Below are the code and all the weights of a small trained network. Each question names an input and a target symbol and asks about switching units off, where a switched-off unit gives its printed mean instead of its output.

import numpy as np


def w(rows, s, z=0):
    codes = np.array(rows[::2]) - 128.0
    scale = np.full(codes.shape[1], s)
    scale[-1] = z or s
    return codes * scale


def f(y):
    return np.maximum(y, 0)


def softmax(a):
    e = np.exp(a - a.max(-1, keepdims=True))
    return e / e.sum(-1, keepdims=True)


def log_softmax(a):
    a = a - a.max(-1, keepdims=True)
    return a - np.log(np.exp(a).sum(-1, keepdims=True))


def net(x, mask):
    ids = ['ΞΦΨΩαβδεζηθπστ'.index(c) for c in x.split()]
    T = len(ids)
    res = E[ids] + P[:T]
    r = res
    for j in range(2):
        rows = slice(3 * j, 3 * j + 3)
        q, k, v = (r @ M[0][rows].T for M in (Q, K, V))
        z = softmax(np.where(np.tri(T) > 0, q @ k.T / 3**0.5, -1e9)) @ v
        o = O[0][rows]
        res = res + np.where(mask[j], z, o[:, -1]) @ o[:, :-1]
    y = f(res @ A[0][:, :-1].T + A[0][:, -1])
    res = res + np.where(mask[2:10], y, B[0][:, -1]) @ B[0][:, :-1]
    return log_softmax(res[-1] @ U[:, :-1].T + U[:, -1])


Q, K, V, O, A, B = {}, {}, {}, {}, {}, {}
E = w([
[124,114,87,138,154,120,171],'Ξ',
[111,86,69,138,176,124,148],'Φ',
[99,104,141,157,145,115,172],'Ψ',
[126,117,99,139,151,123,177],'Ω',
[67,76,159,167,134,115,166],'α',
[124,136,142,154,164,135,207],'β',
[126,103,70,128,69,165,163],'δ',
[121,114,101,122,85,178,192],'ε',
[102,132,255,188,159,108,150],'ζ',
[169,180,178,190,202,128,192],'η',
[181,74,97,172,16,199,145],'θ',
[122,89,202,226,152,110,10],'π',
[242,158,163,232,148,206,158],'σ',
[174,92,54,245,86,222,232],'τ',
],0.017)
P = w([
[226,84,114,120,50,2,189],'0',
[167,24,160,86,224,148,112],'1',
[168,117,124,126,100,24,149],'2',
[141,43,156,116,217,178,116],'3',
[148,140,112,153,102,58,144],'4',
[117,69,153,141,211,202,113],'5',
[125,167,108,180,95,83,143],'6',
[94,99,145,169,199,221,116],'7',
[103,195,103,203,87,107,143],'8',
[70,125,139,197,190,241,115],'9',
[78,221,92,235,80,125,142],'10',
[53,150,131,221,189,255,108],'11',
],0.013)
Q[0] = w([
[195,149,127,135,50,103,106],'h0',
[139,58,153,149,155,252,111],'h0',
[152,144,142,94,110,124,118],'h0',
[77,81,132,135,144,144,161],'h1',
[92,157,133,93,87,37,152],'h1',
[133,142,86,143,120,90,139],'h1',
],0.015)
K[0] = w([
[200,24,164,163,195,13,162],'h0',
[109,206,111,248,95,228,43],'h0',
[227,126,163,110,65,102,166],'h0',
[26,204,207,203,175,160,209],'h1',
[205,101,182,2,111,77,147],'h1',
[76,4,84,14,152,16,99],'h1',
],0.0086)
V[0] = w([
[182,254,149,116,138,206,160],'h0',
[10,141,121,13,66,162,188],'h0',
[226,94,118,118,21,179,59],'h0',
[85,73,206,162,44,127,98],'h1',
[204,249,218,134,193,164,200],'h1',
[75,186,195,95,198,54,93],'h1',
],0.0087)
O[0] = w([
[146,23,118,112,132,105,153,78],'h0',
[254,145,178,188,178,93,23,10],'h0',
[147,115,37,254,15,211,81,118],'h0',
[229,148,90,11,91,199,181,150],'h1',
[135,133,103,43,91,88,13,144],'h1',
[156,175,48,160,176,108,85,84],'h1',
],0.0093,0.013)
A[0] = w([
[144,151,119,133,80,182,190,123],'n0',
[186,67,168,192,187,173,89,127],'n1',
[190,68,135,19,196,152,88,140],'n2',
[147,175,146,172,105,106,159,38],'n3',
[141,126,100,134,64,107,148,83],'n4',
[132,184,102,111,144,93,101,255],'n5',
[127,169,88,137,94,82,144,48],'n6',
[110,43,245,163,151,117,72,166],'n7',
],0.012,0.0081)
B[0] = w([
[116,149,127,153,149,36,80,252],'n0',
[248,74,2,102,96,201,69,141],'n1',
[200,227,212,113,106,153,31,160],'n2',
[176,39,120,30,79,133,94,148],'n3',
[137,135,195,142,218,174,148,164],'n4',
[95,146,106,184,79,96,146,161],'n5',
[254,19,218,69,158,95,187,142],'n6',
[189,62,82,149,175,67,200,163],'n7',
],0.0095,0.018)
U = w([
[143,122,129,138,131,92,119,39],'Ξ',
[132,109,126,144,210,101,124,3],'Φ',
[147,132,151,145,174,136,140,82],'Ψ',
[143,121,133,134,173,105,126,58],'Ω',
[160,156,200,149,152,239,213,111],'α',
[141,108,156,133,197,86,94,55],'β',
[177,126,79,125,122,98,140,91],'δ',
[197,111,101,98,145,108,139,110],'ε',
[165,166,147,138,112,138,120,159],'ζ',
[133,106,111,129,149,10,36,41],'η',
[150,131,107,185,96,117,106,120],'θ',
[92,219,118,204,104,137,177,242],'π',
[124,77,142,76,94,117,101,143],'σ',
[176,106,125,147,54,2,179,171],'τ',
],0.0088,0.0059)

Each question gives the input, a string of symbols that net reads in full, and the target symbol t.
The units are the heads (3 rows each of Q, K, V and O) and the neurons (one row each of A and B). Each row of codes is followed by its name. A weight is (code - 128) times the scale printed after its matrix; where a second scale follows, it is the last column's (O, A, B and U).
mask holds one flag per unit, heads first, then neurons. A switched-off unit (its flag False) gives its mean, the last column of its rows in O or B, instead of its output. The means were averaged over made-up inputs and are rounded, as every weight is.
A unit's drop is (log p(t) with every unit on - log p(t) with that unit switched off) / (log p(t) with every unit on - log p(t) with every unit switched off).
The circuit of an input: a set's keep is (log p(t) with only the set's units on - log p(t) with every unit switched off) / (log p(t) with every unit on - log p(t) with every unit switched off). Starting from all 10 units, units are removed one at a time, each time the one whose removal leaves the highest keep (on an exact tie, the one counted first), for as long as the keep stays at least 0.8.
units of the circuit, in order: the units of the circuit, biggest drop first
most important unit: the unit with the biggest drop
k most important neurons: the k neurons with the biggest drops, biggest first
which heads matter: for each layer, one digit per head in row order, 1 if its drop is at least 0.15 and else 0, layers parted by /
input θ Ξ β ζ β Φ π α α τ Φ η, target τ: most important unit : h1
input ε δ π Ψ Φ σ Φ Ξ, target σ: units of the circuit, in order : (h1; h0)
input Ξ α Ψ Φ Ξ Φ α π σ θ, target σ: which heads matter : 01
input Φ Φ θ τ, target τ: which heads matter : 01
input Φ Φ Φ ε β Ξ Ξ α, target α: which heads matter : 11
input θ α η α Ξ θ η Ξ θ ε ζ, target τ: units of the circuit, in order : (h0; n7; n4)
input π ζ π σ Φ Φ Ψ Φ π Φ δ, target τ: 4 most important neurons : (n6; n0; n2; n3)
input Ψ σ τ β, target τ: units of the circuit, in order : (h1; n7)
input Φ Φ Φ Ω Ψ ζ π, target τ: units of the circuit, in order : (n7; n4)
input π α π Ω τ θ π η, target π: 2 most important neurons : (n0; n3)
input Φ Ψ ε β Φ δ Φ ε σ Φ α Ω, target α: which heads matter : 10
input Ψ β δ ε α α β Φ α Ψ α Φ, target α: units of the circuit, in order : (h0; n0; n2)
input Φ α Φ π π τ β Φ Ξ ζ, target ζ: which heads matter : 11
input σ Φ σ θ Ω Ω Φ, target π: which heads matter : 01
input Φ ε Φ ε, target ε: units of the circuit, in order : (h0; n1)
input α σ ε Ψ, target σ: 2 most important neurons : (n0; n5)
input Φ Φ ε π Ψ η, target π: which heads matter : 10
input Φ Ψ Ω Φ Φ η Ψ Φ π Φ ε, target τ: most important unit : n3
input Φ Ω ε ζ, target ζ: units of the circuit, in order : (h1; n2; n0)
input π σ Φ α ε Ξ τ σ, target τ: units of the circuit, in order : (n0; h0)
input Φ ζ τ α, target τ: units of the circuit, in order : (n7; n4)
